Below is a small trained network, with its code and all its weights. Each question gives an input and a target symbol and asks what happens when units are switched off, that is, made to give their printed mean instead of their output.

import numpy as np


def w(rows, s, z=0):
    codes = np.array(rows[::2]) - 128.0
    scale = np.full(codes.shape[1], s)
    scale[-1] = z or s
    return codes * scale


def f(y):
    return np.maximum(y, 0)


def softmax(a):
    e = np.exp(a - a.max(-1, keepdims=True))
    return e / e.sum(-1, keepdims=True)


def log_softmax(a):
    a = a - a.max(-1, keepdims=True)
    return a - np.log(np.exp(a).sum(-1, keepdims=True))


def net(x, mask):
    ids = ['ΓΛαβθμσψ'.index(c) for c in x.split()]
    T = len(ids)
    res = E[ids] + P[:T]
    u = 0
    for l in range(2):
        q, k, v = (res @ M[l].T for M in (Q, K, V))
        z = softmax(np.where(np.tri(T) > 0, q @ k.T / 4**0.5, -1e9)) @ v
        res = res + np.where(mask[u], z, O[l][:, -1]) @ O[l][:, :-1]
        u += 1
        y = f(res @ A[l][:, :-1].T + A[l][:, -1])
        res = res + np.where(mask[u : u + 16], y, B[l][:, -1]) @ B[l][:, :-1]
        u += 16
    return log_softmax(res[-1] @ U[:, :-1].T + U[:, -1])


Q, K, V, O, A, B = {}, {}, {}, {}, {}, {}
E = w([
[127,117,61],'Γ',
[135,89,92],'Λ',
[134,153,116],'α',
[86,92,212],'β',
[7,103,111],'θ',
[81,206,99],'μ',
[84,192,142],'σ',
[136,139,132],'ψ',
],0.013)
P = w([
[106,149,109],'0',
[252,75,169],'1',
[239,83,153],'2',
[77,53,117],'3',
[70,49,106],'4',
[80,45,110],'5',
[88,42,116],'6',
[75,37,105],'7',
],0.0032)
Q[0] = w([
[49,113,123],'L0H1',
[4,54,64],'L0H1',
[192,117,127],'L0H1',
[248,122,178],'L0H1',
],0.022)
K[0] = w([
[93,94,164],'L0H1',
[56,117,254],'L0H1',
[147,174,111],'L0H1',
[162,197,48],'L0H1',
],0.024)
V[0] = w([
[114,143,186],'L0H1',
[175,167,252],'L0H1',
[111,119,88],'L0H1',
[92,102,55],'L0H1',
],0.0035)
O[0] = w([
[73,121,103,228],'L0H1',
[2,37,108,1],'L0H1',
[180,160,140,174],'L0H1',
[190,197,115,241],'L0H1',
],0.0039,0.00047)
A[0] = w([
[169,72,128,174],'L0N1',
[212,109,99,102],'L0N2',
[58,97,112,103],'L0N3',
[189,117,102,103],'L0N4',
[123,125,139,107],'L0N5',
[163,77,153,119],'L0N6',
[179,214,167,80],'L0N7',
[118,116,255,112],'L0N8',
[144,239,180,193],'L0N9',
[111,117,86,125],'L0N10',
[130,126,131,108],'L0N11',
[213,109,95,92],'L0N12',
[140,185,148,156],'L0N13',
[123,235,189,68],'L0N14',
[155,206,16,3],'L0N15',
[101,166,38,101],'L0N16',
],0.0088,0.003)
B[0] = w([
[152,65,151,178],'L0N1',
[156,43,82,153],'L0N2',
[78,231,156,234],'L0N3',
[143,69,95,146],'L0N4',
[133,132,120,131],'L0N5',
[158,118,106,148],'L0N6',
[112,20,171,156],'L0N7',
[156,100,6,180],'L0N8',
[249,65,136,251],'L0N9',
[120,106,151,182],'L0N10',
[129,125,127,128],'L0N11',
[149,36,99,152],'L0N12',
[187,106,129,186],'L0N13',
[94,14,168,189],'L0N14',
[43,25,72,174],'L0N15',
[162,52,155,232],'L0N16',
],0.018,0.0026)
Q[1] = w([
[86,76,85],'L1H1',
[76,30,177],'L1H1',
[98,106,70],'L1H1',
[120,9,79],'L1H1',
],0.011)
K[1] = w([
[93,171,168],'L1H1',
[7,147,136],'L1H1',
[129,169,165],'L1H1',
[41,124,219],'L1H1',
],0.013)
V[1] = w([
[118,125,10],'L1H1',
[142,135,137],'L1H1',
[90,215,61],'L1H1',
[20,24,96],'L1H1',
],0.013)
O[1] = w([
[249,148,140,130],'L1H1',
[123,118,134,119],'L1H1',
[173,164,226,40],'L1H1',
[130,198,28,248],'L1H1',
],0.016,0.015)
A[1] = w([
[150,142,194,118],'L1N1',
[175,28,84,143],'L1N2',
[145,62,148,177],'L1N3',
[181,198,120,51],'L1N4',
[117,62,113,85],'L1N5',
[188,103,167,114],'L1N6',
[62,226,167,208],'L1N7',
[222,77,158,90],'L1N8',
[90,68,109,1],'L1N9',
[141,58,232,177],'L1N10',
[61,220,170,52],'L1N11',
[78,146,254,112],'L1N12',
[77,76,108,157],'L1N13',
[68,44,173,186],'L1N14',
[128,25,118,148],'L1N15',
[103,173,199,122],'L1N16',
],0.0088,0.0065)
B[1] = w([
[194,122,120,129],'L1N1',
[156,153,186,251],'L1N2',
[121,148,202,146],'L1N3',
[86,86,131,151],'L1N4',
[133,156,124,176],'L1N5',
[76,124,115,134],'L1N6',
[222,82,82,162],'L1N7',
[96,119,28,140],'L1N8',
[172,131,7,174],'L1N9',
[160,4,182,136],'L1N10',
[67,158,185,145],'L1N11',
[56,77,62,129],'L1N12',
[83,124,176,212],'L1N13',
[65,87,123,149],'L1N14',
[116,153,181,193],'L1N15',
[92,102,78,131],'L1N16',
],0.026,0.019)
U = w([
[71,195,186,134],'Γ',
[53,102,168,151],'Λ',
[156,196,175,99],'α',
[121,60,131,103],'β',
[25,57,59,5],'θ',
[194,131,111,214],'μ',
[64,207,118,124],'σ',
[3,149,129,135],'ψ',
],0.0056,0.0032)

Each question gives the input, a string of symbols that net reads in full, and the target symbol t.
The units are the heads (4 rows each of Q, K, V and O) and the neurons (one row each of A and B). Each row of codes is followed by its name. A weight is (code - 128) times the scale printed after its matrix; where a second scale follows, it is the last column's (O, A, B and U).
mask holds one flag per unit, layer by layer, with each layer's heads first. A switched-off unit (its flag False) gives its mean, the last column of its rows in O or B, instead of its output. The means were averaged over made-up inputs and are rounded, as every weight is.
A unit's drop is (log p(t) with every unit on - log p(t) with that unit switched off) / (log p(t) with every unit on - log p(t) with every unit switched off).
The circuit of an input: a set's keep is (log p(t) with only the set's units on - log p(t) with every unit switched off) / (log p(t) with every unit on - log p(t) with every unit switched off). Starting from the 12 units with the biggest drops (on a tie, the unit counted first), units are removed one at a time, each time the one whose removal leaves the highest keep (on an exact tie, the one counted first), for as long as the keep stays at least 0.8.
units of the circuit, in order: the units of the circuit, biggest drop first
top k neurons: the k neurons with the biggest drops, biggest first
k most important neurons of layer l: the k neurons of layer l with the biggest drops, biggest first
input β ψ θ μ μ Γ μ α, target μ: units of the circuit, in order -> [L1H1 L1N13 L0N9 L0N3]
input ψ Γ Γ, target Λ: top 3 neurons -> [L1N10 L1N14 L0N15]
input μ σ ψ, target σ: 3 most important neurons of layer 0 -> [L0N14 L0N15 L0N9]
input Γ μ σ μ β β σ θ, target μ: units of the circuit, in order -> [L1N7 L1H1 L0N3]
input θ μ Λ θ θ ψ β, target μ: units of the circuit, in order -> [L1H1 L0N9 L0N3 L1N7]
input β ψ Λ σ θ α, target μ: units of the circuit, in order -> [L1H1 L0N3 L1N13]
input Γ β σ μ, target θ: top 4 neurons -> [L1N2 L1N15 L0N3 L0N8]
input α Γ μ, target Γ: top 3 neurons -> [L0N9 L1N2 L0N3]
input μ β ψ, target σ: 4 most important neurons of layer 0 -> [L0N8 L0N14 L0N9 L0N15]
input Γ β σ, target μ: units of the circuit, in order -> [L0N9 L0N8 L1H1 L1N13]
input Γ σ Λ, target μ: units of the circuit, in order -> [L0N9 L1H1 L1N13]
input Γ ψ μ, target μ: top 4 neurons -> [L0N9 L0N15 L0N13 L1N13]
input μ Γ θ, target θ: top 2 neurons -> [L0N15 L0N14]
input μ μ β α θ ψ, target μ: units of the circuit, in order -> [L0N3 L1H1 L1N13]
input β μ Λ, target θ: top 3 neurons -> [L0N9 L0N3 L0N8]
input α μ μ, target Γ: top 3 neurons -> [L0N9 L1N2 L1N15]
input σ Γ β, target ψ: units of the circuit, in order -> [L1H1 L1N13 L0N9]
input σ α μ β θ Γ, target μ: units of the circuit, in order -> [L1H1 L0N3 L1N13]
input σ α α, target ψ: top 4 neurons -> [L0N14 L1N13 L1N14 L0N9]
input θ α β β α Λ, target μ: top 2 neurons -> [L0N9 L1N7]
input α Λ θ, target θ: top 3 neurons -> [L1N2 L0N15 L0N3]
input σ σ σ, target ψ: 4 most important neurons of layer 0 -> [L0N14 L0N9 L0N15 L0N7]
input μ ψ β ψ θ μ, target μ: top 2 neurons -> [L1N7 L0N3]
input Λ Λ μ, target α: 2 most important neurons of layer 0 -> [L0N9 L0N13]
input Λ μ ψ, target α: top 3 neurons -> [L0N9 L1N2 L0N13]
input θ β ψ ψ, target μ: units of the circuit, in order -> [L1H1 L1N13 L0N3]
input θ Γ β σ, target μ: 3 most important neurons of layer 0 -> [L0N14 L0N9 L0N3]
input μ μ σ, target σ: top 2 neurons -> [L1N2 L0N15]
input β μ ψ, target θ: 3 most important neurons of layer 0 -> [L0N9 L0N3 L0N8]
